Below is a small trained network, with its code and all its weights. Each question gives an input and a class and asks what happens when units are switched off, that is, made to give their printed mean instead of their output.

import numpy as np


def w(rows, s, z=0):
    codes = np.array(rows[::2]) - 128.0
    scale = np.full(codes.shape[1], s)
    scale[-1] = z or s
    return codes * scale


def f(y):
    return np.maximum(y, 0)


def log_softmax(a):
    a = a - a.max(-1, keepdims=True)
    return a - np.log(np.exp(a).sum(-1, keepdims=True))


def net(x, mask):
    res = np.array(x, float).reshape(1, 6) / 4 @ E
    y = f(res @ A[0][:, :-1].T + A[0][:, -1])
    res = res + np.where(mask, y, B[0][:, -1]) @ B[0][:, :-1]
    return log_softmax(res[-1] @ U[:, :-1].T + U[:, -1])


A, B = {}, {}
E = w([
[140,148,228,191,103,244],'x0',
[48,21,148,180,153,146],'x1',
[180,93,42,113,114,124],'x2',
[224,32,131,132,38,100],'x3',
[177,128,172,254,200,92],'x4',
[146,136,80,45,219,163],'x5',
],0.0085)
A[0] = w([
[72,201,147,182,168,139,208],'N1',
[109,120,80,114,194,54,91],'N2',
[164,159,108,137,78,38,175],'N3',
[160,96,205,155,56,222,223],'N4',
[185,84,119,236,95,173,162],'N5',
[124,175,88,124,142,51,188],'N6',
[106,114,67,131,41,127,149],'N7',
[14,177,105,114,212,152,181],'N8',
[73,185,161,45,153,149,116],'N9',
[164,100,79,128,159,67,115],'N10',
[215,80,151,190,61,185,244],'N11',
[200,132,108,129,118,40,231],'N12',
[65,121,110,11,158,143,189],'N13',
[139,92,80,44,55,81,106],'N14',
[88,123,68,123,177,83,143],'N15',
[161,107,116,113,76,49,252],'N16',
[55,176,80,97,143,142,169],'N17',
],0.011,0.0037)
B[0] = w([
[106,128,108,226,135,112,218],'N1',
[85,71,218,104,147,80,192],'N2',
[129,164,110,126,99,49,189],'N3',
[201,162,62,144,222,209,231],'N4',
[181,117,153,94,183,176,215],'N5',
[39,153,168,99,91,94,193],'N6',
[159,122,22,114,74,134,179],'N7',
[1,89,143,182,73,145,251],'N8',
[138,103,186,119,67,190,211],'N9',
[79,112,151,109,165,24,178],'N10',
[223,178,95,65,186,162,233],'N11',
[136,174,134,82,157,10,200],'N12',
[114,100,171,92,72,207,233],'N13',
[156,108,53,135,73,96,208],'N14',
[65,72,212,104,166,115,192],'N15',
[189,159,94,73,120,82,202],'N16',
[119,112,172,145,75,190,210],'N17',
],0.008,0.013)
U = w([
[150,132,59,132,86,99,93],'0',
[165,148,123,152,204,186,192],'1',
[78,84,121,248,143,129,193],'2',
[114,73,140,97,147,64,1],'3',
[137,201,142,150,139,70,160],'4',
[94,112,185,127,95,173,68],'5',
],0.015,0.0025)

Each question gives the input, the list of numbers given to net, and the class t.
The units are the neurons (one row each of A and B). Each row of codes is followed by its name. A weight is (code - 128) times the scale printed after its matrix; where a second scale follows, it is the last column's (A, B and U).
mask holds one flag per neuron, in row order. A switched-off neuron (its flag False) gives its mean, the last column of its row in B, instead of its output. The means were averaged over made-up inputs and are rounded, as every weight is.
A unit's drop is (log p(t) with every unit on - log p(t) with that unit switched off) / (log p(t) with every unit on - log p(t) with every unit switched off).
The circuit of an input: a set's keep is (log p(t) with only the set's units on - log p(t) with every unit switched off) / (log p(t) with every unit on - log p(t) with every unit switched off). Starting from the 12 units with the biggest drops (on a tie, the unit counted first), units are removed one at a time, each time the one whose removal leaves the highest keep (on an exact tie, the one counted first), for as long as the keep stays at least 0.8.
circuit, biggest first: the units of the circuit, biggest drop first
most important unit: the unit with the biggest drop
top k neurons: the k neurons with the biggest drops, biggest first
drop when u is switched off: that unit's drop, to one decimal
input [5,0,-8,-6,3,-7], class 2: most important unit => N1
input [-8,-6,4,-7,-1,8], class 5: top 2 neurons => N13, N17
input [3,4,-3,1,1,7], class 2: circuit, biggest first => N11, N5, N16
input [6,1,2,-5,1,7], class 2: circuit, biggest first => N1, N8
input [-5,5,-8,1,2,2], class 2: circuit, biggest first => N11, N12
input [-1,-1,-2,3,1,-3], class 4: circuit, biggest first => N13, N8
input [4,-6,7,0,-3,8], class 5: circuit, biggest first => N13, N4
input [-5,-3,0,-1,8,0], class 3: top 2 neurons => N2, N4
input [-6,7,-3,7,4,-6], class 3: top 4 neurons => N10, N5, N1, N12
input [2,8,8,1,-3,4], class 1: circuit, biggest first => N8, N6
input [-1,-4,2,-6,8,-1], class 2: top 2 neurons => N1, N11
input [-7,-6,5,-5,1,-5], class 3: top 2 neurons => N2, N15
input [7,-4,5,6,-5,-8], class 1: top 2 neurons => N4, N11
input [-2,4,0,-8,2,2], class 2: circuit, biggest first => N8
input [-6,1,-5,7,0,-7], class 0: top 2 neurons => N7, N14
input [8,-4,-3,-6,4,2], class 2: top 2 neurons => N1, N8
input [7,-4,-3,-7,3,0], class 2: drop when N9 is switched off => 0.0
input [-7,-5,-5,-8,1,-5], class 5: drop when N9 is switched off => 0.2
input [0,-5,7,5,5,-6], class 4: drop when N5 is switched off => 0.1
input [6,-6,0,5,-8,-8], class 1: circuit, biggest first => N4
